Below are the code and all the weights of a small trained network. Each question names an input and a class and asks about switching units off, where a switched-off unit gives its printed mean instead of its output.

import numpy as np


def w(rows, s, z=0):
    codes = np.array(rows[::2]) - 128.0
    scale = np.full(codes.shape[1], s)
    scale[-1] = z or s
    return codes * scale


def norm(h):
    return h / np.sqrt((h * h).mean(-1, keepdims=True) + 1e-5)


def f(y):
    return np.maximum(y, 0)


def log_softmax(a):
    a = a - a.max(-1, keepdims=True)
    return a - np.log(np.exp(a).sum(-1, keepdims=True))


def net(x, mask):
    res = np.array(x, float).reshape(1, 6) / 4 @ E
    u = 0
    for l in range(3):
        y = f(norm(res) @ A[l][:, :-1].T + A[l][:, -1])
        res = res + np.where(mask[u : u + 9], y, B[l][:, -1]) @ B[l][:, :-1]
        u += 9
    return log_softmax(norm(res)[-1] @ U[:, :-1].T + U[:, -1])


A, B = {}, {}
E = w([
[55,89,116,131,253,132],'x0',
[120,152,52,149,133,88],'x1',
[128,129,128,126,129,128],'x2',
[87,196,125,173,60,187],'x3',
[68,75,139,88,40,135],'x4',
[93,177,152,114,122,92],'x5',
],0.0065)
A[0] = w([
[144,134,143,96,124,149,220],'0.n0',
[97,169,86,90,135,71,60],'0.n1',
[90,153,122,162,110,3,178],'0.n2',
[121,74,141,125,83,98,11],'0.n3',
[169,161,166,196,90,69,44],'0.n4',
[78,183,224,93,129,87,58],'0.n5',
[153,62,204,98,167,174,173],'0.n6',
[144,106,76,104,136,87,76],'0.n7',
[143,75,76,144,114,174,127],'0.n8',
],0.011,0.0011)
B[0] = w([
[188,167,93,187,127,67,169],'0.n0',
[116,92,119,176,109,154,184],'0.n1',
[180,96,140,164,119,117,211],'0.n2',
[98,102,78,54,148,114,192],'0.n3',
[168,116,115,89,149,191,208],'0.n4',
[170,71,70,199,98,113,207],'0.n5',
[137,127,162,171,75,106,255],'0.n6',
[139,132,253,123,50,67,184],'0.n7',
[151,146,52,212,129,69,195],'0.n8',
],0.0076,0.0051)
A[1] = w([
[123,34,91,96,82,106,127],'1.n0',
[166,185,139,58,48,107,75],'1.n1',
[122,175,139,200,92,124,151],'1.n2',
[50,54,82,58,77,146,18],'1.n3',
[52,36,177,202,203,143,247],'1.n4',
[105,196,106,132,113,212,119],'1.n5',
[180,153,171,192,117,139,175],'1.n6',
[232,153,160,96,174,76,159],'1.n7',
[1,98,133,141,184,125,66],'1.n8',
],0.0092,0.0012)
B[1] = w([
[84,206,124,173,171,119,232],'1.n0',
[154,46,113,70,151,232,202],'1.n1',
[79,46,39,203,148,150,214],'1.n2',
[92,243,111,65,89,57,181],'1.n3',
[203,160,84,91,44,179,254],'1.n4',
[1,73,102,98,169,179,175],'1.n5',
[80,156,158,162,130,107,238],'1.n6',
[62,151,98,98,144,152,220],'1.n7',
[191,53,124,49,112,222,179],'1.n8',
],0.0062,0.0064)
A[2] = w([
[116,55,56,215,85,137,248],'2.n0',
[56,93,147,86,175,151,37],'2.n1',
[81,96,114,154,105,108,180],'2.n2',
[147,184,147,184,202,168,185],'2.n3',
[72,100,217,81,86,182,90],'2.n4',
[118,109,179,124,104,154,111],'2.n5',
[167,66,207,81,156,14,196],'2.n6',
[2,177,125,139,125,185,236],'2.n7',
[117,111,108,22,129,182,148],'2.n8',
],0.0087,0.0014)
B[2] = w([
[195,94,168,145,151,71,250],'2.n0',
[191,126,77,125,123,183,131],'2.n1',
[64,142,186,136,168,100,167],'2.n2',
[66,233,123,56,2,34,162],'2.n3',
[127,166,128,202,165,82,145],'2.n4',
[175,150,186,165,122,88,137],'2.n5',
[58,83,163,148,210,214,165],'2.n6',
[101,124,179,72,209,134,179],'2.n7',
[171,144,103,120,102,148,165],'2.n8',
],0.0078,0.011)
U = w([
[236,98,72,63,107,254,183],'0',
[8,74,162,142,219,224,255],'1',
[151,114,105,202,136,62,24],'2',
[28,249,107,36,116,93,87],'3',
[140,107,179,187,134,96,51],'4',
],0.0099,0.0015)

Each question gives the input, the list of numbers given to net, and the class t.
The units are the neurons (one row each of A and B). Each row of codes is followed by its name. A weight is (code - 128) times the scale printed after its matrix; where a second scale follows, it is the last column's (A, B and U).
mask holds one flag per neuron, layer by layer. A switched-off neuron (its flag False) gives its mean, the last column of its row in B, instead of its output. The means were averaged over made-up inputs and are rounded, as every weight is.
A unit's drop is (log p(t) with every unit on - log p(t) with that unit switched off) / (log p(t) with every unit on - log p(t) with every unit switched off).
The circuit of an input: a set's keep is (log p(t) with only the set's units on - log p(t) with every unit switched off) / (log p(t) with every unit on - log p(t) with every unit switched off). Starting from the 12 units with the biggest drops (on a tie, the unit counted first), units are removed one at a time, each time the one whose removal leaves the highest keep (on an exact tie, the one counted first), for as long as the keep stays at least 0.8.
units of the circuit, in order: the units of the circuit, biggest drop first
most important unit: the unit with the biggest drop
top k neurons: the k neurons with the biggest drops, biggest first
k most important neurons of layer l: the k neurons of layer l with the biggest drops, biggest first
input [1,0,7,0,2,-8], class 2: units of the circuit, in order => 0.n8
input [-1,5,-7,8,-6,7], class 1: 3 most important neurons of layer 1 => 1.n5, 1.n2, 1.n4
input [8,6,8,2,-5,8], class 0: 4 most important neurons of layer 1 => 1.n4, 1.n8, 1.n0, 1.n6
input [1,5,-8,-6,-5,-6], class 1: units of the circuit, in order => 0.n7, 2.n6, 0.n5, 1.n2
input [-3,5,0,5,4,7], class 2: units of the circuit, in order => 2.n0, 1.n2
input [5,-2,4,4,6,-8], class 2: units of the circuit, in order => 0.n8, 2.n0
input [-2,-6,2,3,-7,-6], class 3: top 2 neurons => 2.n3, 0.n5
input [4,2,7,1,6,3], class 3: 2 most important neurons of layer 1 => 1.n3, 1.n0
input [0,1,-1,4,-2,-4], class 1: top 2 neurons => 1.n5, 0.n5
input [-3,3,-2,0,6,-3], class 3: units of the circuit, in order => 0.n3, 1.n3
input [-3,-1,6,5,4,-8], class 2: units of the circuit, in order => 0.n8, 2.n0
input [-4,2,1,-6,-5,3], class 1: top 2 neurons => 0.n7, 2.n6
input [8,8,2,-3,7,-6], class 0: units of the circuit, in order => 1.n8, 1.n4
input [8,7,-1,2,7,2], class 0: most important unit => 1.n8
input [-3,-1,-1,5,8,0], class 3: top 3 neurons => 1.n3, 0.n3, 2.n6
input [-1,-3,4,0,4,5], class 2: top 2 neurons => 0.n5, 0.n0
input [3,5,7,-8,2,-1], class 1: units of the circuit, in order => 0.n7, 2.n6
input [6,-7,3,6,2,1], class 4: top 3 neurons => 0.n6, 0.n5, 0.n3
input [0,-1,-6,4,-8,-7], class 3: top 3 neurons => 2.n3, 0.n5, 0.n6
input [-4,-2,-6,8,6,7], class 1: top 2 neurons => 2.n7, 1.n5
input [-6,0,-7,3,-5,6], class 0: most important unit => 0.n4
input [5,-1,-8,-1,-7,0], class 3: 2 most important neurons of layer 2 => 2.n3, 2.n0
input [-1,3,8,7,-8,1], class 3: top 2 neurons => 2.n3, 2.n6
input [-4,4,2,3,4,1], class 0: top 4 neurons => 1.n1, 1.n6, 2.n8, 0.n4
input [2,2,6,7,5,4], class 1: top 2 neurons => 2.n7, 2.n3
input [1,-4,6,-7,-8,7], class 3: top 3 neurons => 2.n3, 1.n7, 2.n0
input [5,-3,5,-2,-3,-3], class 0: units of the circuit, in order => 1.n4
input [-1,-1,1,0,6,2], class 3: top 2 neurons => 1.n3, 0.n3
